Below is a small trained network, with its code and all its weights. Each question gives an input and a target symbol and asks what happens when units are switched off, that is, made to give their printed mean instead of their output.

import numpy as np


def w(rows, s, z=0):
    codes = np.array(rows[::2]) - 128.0
    scale = np.full(codes.shape[1], s)
    scale[-1] = z or s
    return codes * scale


def f(y):
    return np.maximum(y, 0)


def softmax(a):
    e = np.exp(a - a.max(-1, keepdims=True))
    return e / e.sum(-1, keepdims=True)


def log_softmax(a):
    a = a - a.max(-1, keepdims=True)
    return a - np.log(np.exp(a).sum(-1, keepdims=True))


def net(x, mask):
    ids = ['αβγζηθτψ'.index(c) for c in x.split()]
    T = len(ids)
    res = E[ids] + P[:T]
    q, k, v = (res @ M[0].T for M in (Q, K, V))
    z = softmax(np.where(np.tri(T) > 0, q @ k.T / 4**0.5, -1e9)) @ v
    res = res + np.where(mask[0], z, O[0][:, -1]) @ O[0][:, :-1]
    y = f(res @ A[0][:, :-1].T + A[0][:, -1])
    res = res + np.where(mask[1:13], y, B[0][:, -1]) @ B[0][:, :-1]
    return log_softmax(res[-1] @ U[:, :-1].T + U[:, -1])


Q, K, V, O, A, B = {}, {}, {}, {}, {}, {}
E = w([
[137,101,170,142,32],'α',
[126,185,126,61,57],'β',
[98,169,113,97,57],'γ',
[115,190,195,153,76],'ζ',
[97,51,203,100,37],'η',
[26,82,73,157,157],'θ',
[93,36,158,119,137],'τ',
[107,227,10,125,238],'ψ',
],0.013)
P = w([
[137,96,2,194,23],'0',
[135,46,59,181,49],'1',
[107,57,85,168,84],'2',
[107,107,116,121,102],'3',
[87,182,134,86,105],'4',
[64,151,163,76,137],'5',
[36,137,174,59,164],'6',
[21,197,166,17,180],'7',
[70,140,245,17,180],'8',
[74,122,251,55,216],'9',
],0.006)
Q[0] = w([
[168,98,1,90,93],'head 1',
[142,130,126,168,197],'head 1',
[121,182,135,120,100],'head 1',
[29,130,124,90,77],'head 1',
],0.016)
K[0] = w([
[168,149,139,248,107],'head 1',
[195,117,138,118,134],'head 1',
[79,111,160,108,151],'head 1',
[107,157,233,125,253],'head 1',
],0.014)
V[0] = w([
[42,132,153,254,200],'head 1',
[189,177,195,150,146],'head 1',
[191,120,6,97,205],'head 1',
[125,4,161,115,152],'head 1',
],0.013)
O[0] = w([
[99,79,180,251,207,134],'head 1',
[123,176,203,72,139,62],'head 1',
[25,215,63,80,156,1],'head 1',
[85,53,120,33,167,90],'head 1',
],0.013,0.007)
A[0] = w([
[222,149,52,72,223,98],'neuron 1',
[100,136,143,188,85,252],'neuron 2',
[7,156,166,127,73,202],'neuron 3',
[130,203,93,128,171,115],'neuron 4',
[39,98,122,51,85,104],'neuron 5',
[103,103,1,90,82,22],'neuron 6',
[114,111,159,178,35,173],'neuron 7',
[84,108,124,133,204,62],'neuron 8',
[83,55,130,116,94,98],'neuron 9',
[86,135,141,48,147,191],'neuron 10',
[144,201,173,80,136,218],'neuron 11',
[175,172,107,125,104,119],'neuron 12',
],0.0096,0.0039)
B[0] = w([
[181,182,122,199,217,143],'neuron 1',
[81,62,78,84,178,219],'neuron 2',
[241,148,118,190,147,168],'neuron 3',
[172,40,187,86,122,163],'neuron 4',
[206,119,210,167,173,153],'neuron 5',
[28,252,201,203,77,167],'neuron 6',
[155,149,107,68,172,254],'neuron 7',
[146,211,141,60,131,150],'neuron 8',
[176,61,134,144,33,189],'neuron 9',
[68,101,70,154,136,138],'neuron 10',
[54,200,126,108,225,158],'neuron 11',
[91,97,82,97,167,171],'neuron 12',
],0.012,0.014)
U = w([
[185,95,1,112,106,202],'α',
[142,185,132,74,67,53],'β',
[117,147,33,93,57,79],'γ',
[117,106,197,49,192,200],'ζ',
[218,182,154,85,62,3],'η',
[8,50,87,145,142,88],'θ',
[58,92,234,122,108,140],'τ',
[147,156,137,185,164,93],'ψ',
],0.0057,0.0049)

Each question gives the input, a string of symbols that net reads in full, and the target symbol t.
The units are the heads (4 rows each of Q, K, V and O) and the neurons (one row each of A and B). Each row of codes is followed by its name. A weight is (code - 128) times the scale printed after its matrix; where a second scale follows, it is the last column's (O, A, B and U).
mask holds one flag per unit, heads first, then neurons. A switched-off unit (its flag False) gives its mean, the last column of its rows in O or B, instead of its output. The means were averaged over made-up inputs and are rounded, as every weight is.
A unit's drop is (log p(t) with every unit on - log p(t) with that unit switched off) / (log p(t) with every unit on - log p(t) with every unit switched off).
The circuit of an input: a set's keep is (log p(t) with only the set's units on - log p(t) with every unit switched off) / (log p(t) with every unit on - log p(t) with every unit switched off). Starting from the 12 units with the biggest drops (on a tie, the unit counted first), units are removed one at a time, each time the one whose removal leaves the highest keep (on an exact tie, the one counted first), for as long as the keep stays at least 0.8.
circuit, biggest first: the units of the circuit, biggest drop first
most important unit: the unit with the biggest drop
k most important neurons: the k neurons with the biggest drops, biggest first
input ψ γ γ ψ α, target ψ: circuit, biggest first => head 1; neuron 3
input β α β, target β: most important unit => head 1
input β η β, target η: circuit, biggest first => head 1; neuron 2; neuron 5
input γ η ψ β, target ψ: circuit, biggest first => head 1; neuron 3; neuron 6
input θ γ γ, target θ: circuit, biggest first => head 1; neuron 6
input ζ τ ψ θ β τ η ζ τ, target τ: circuit, biggest first => head 1; neuron 7; neuron 9
input γ τ η, target τ: circuit, biggest first => head 1; neuron 6; neuron 5; neuron 9
input α β β ζ β, target ζ: 2 most important neurons => neuron 11; neuron 9
input η β ψ τ, target ψ: circuit, biggest first => head 1; neuron 3; neuron 5; neuron 6
input β ζ ζ τ ψ θ η η ψ, target ψ: 3 most important neurons => neuron 1; neuron 2; neuron 7
input β β β γ ψ η, target ψ: 2 most important neurons => neuron 3; neuron 9
input β ψ α θ, target ψ: circuit, biggest first => head 1; neuron 3; neuron 6
input β γ θ ζ τ β β α ζ η, target η: circuit, biggest first => head 1; neuron 2; neuron 9
input ζ τ ζ ζ α θ γ η, target α: most important unit => neuron 9
input β τ α, target τ: circuit, biggest first => head 1; neuron 6; neuron 3; neuron 5
input ψ θ τ, target ψ: 2 most important neurons => neuron 3; neuron 6
input γ ζ β ζ α η α α, target η: circuit, biggest first => head 1; neuron 2
input β β γ, target γ: circuit, biggest first => head 1; neuron 6; neuron 12
input τ β ζ ζ ζ α ζ β τ θ, target τ: circuit, biggest first => head 1; neuron 7; neuron 2
input α ζ ψ α θ α ψ ζ θ, target ψ: circuit, biggest first => head 1; neuron 3
input ζ γ η, target α: circuit, biggest first => neuron 6; neuron 9; head 1
input α γ ζ ζ ζ, target ζ: 2 most important neurons => neuron 7; neuron 2
input θ τ η, target τ: 3 most important neurons => neuron 6; neuron 5; neuron 9
input τ θ ζ α ζ τ ψ α β, target ψ: 2 most important neurons => neuron 3; neuron 7
input τ ψ θ γ, target ψ: 4 most important neurons => neuron 3; neuron 6; neuron 8; neuron 12
input θ η β, target θ: 2 most important neurons => neuron 6; neuron 3
input ψ τ ζ α α ζ τ β, target τ: 2 most important neurons => neuron 7; neuron 2
input α γ η β, target η: 2 most important neurons => neuron 2; neuron 6
input ζ η θ β, target θ: most important neuron => neuron 3
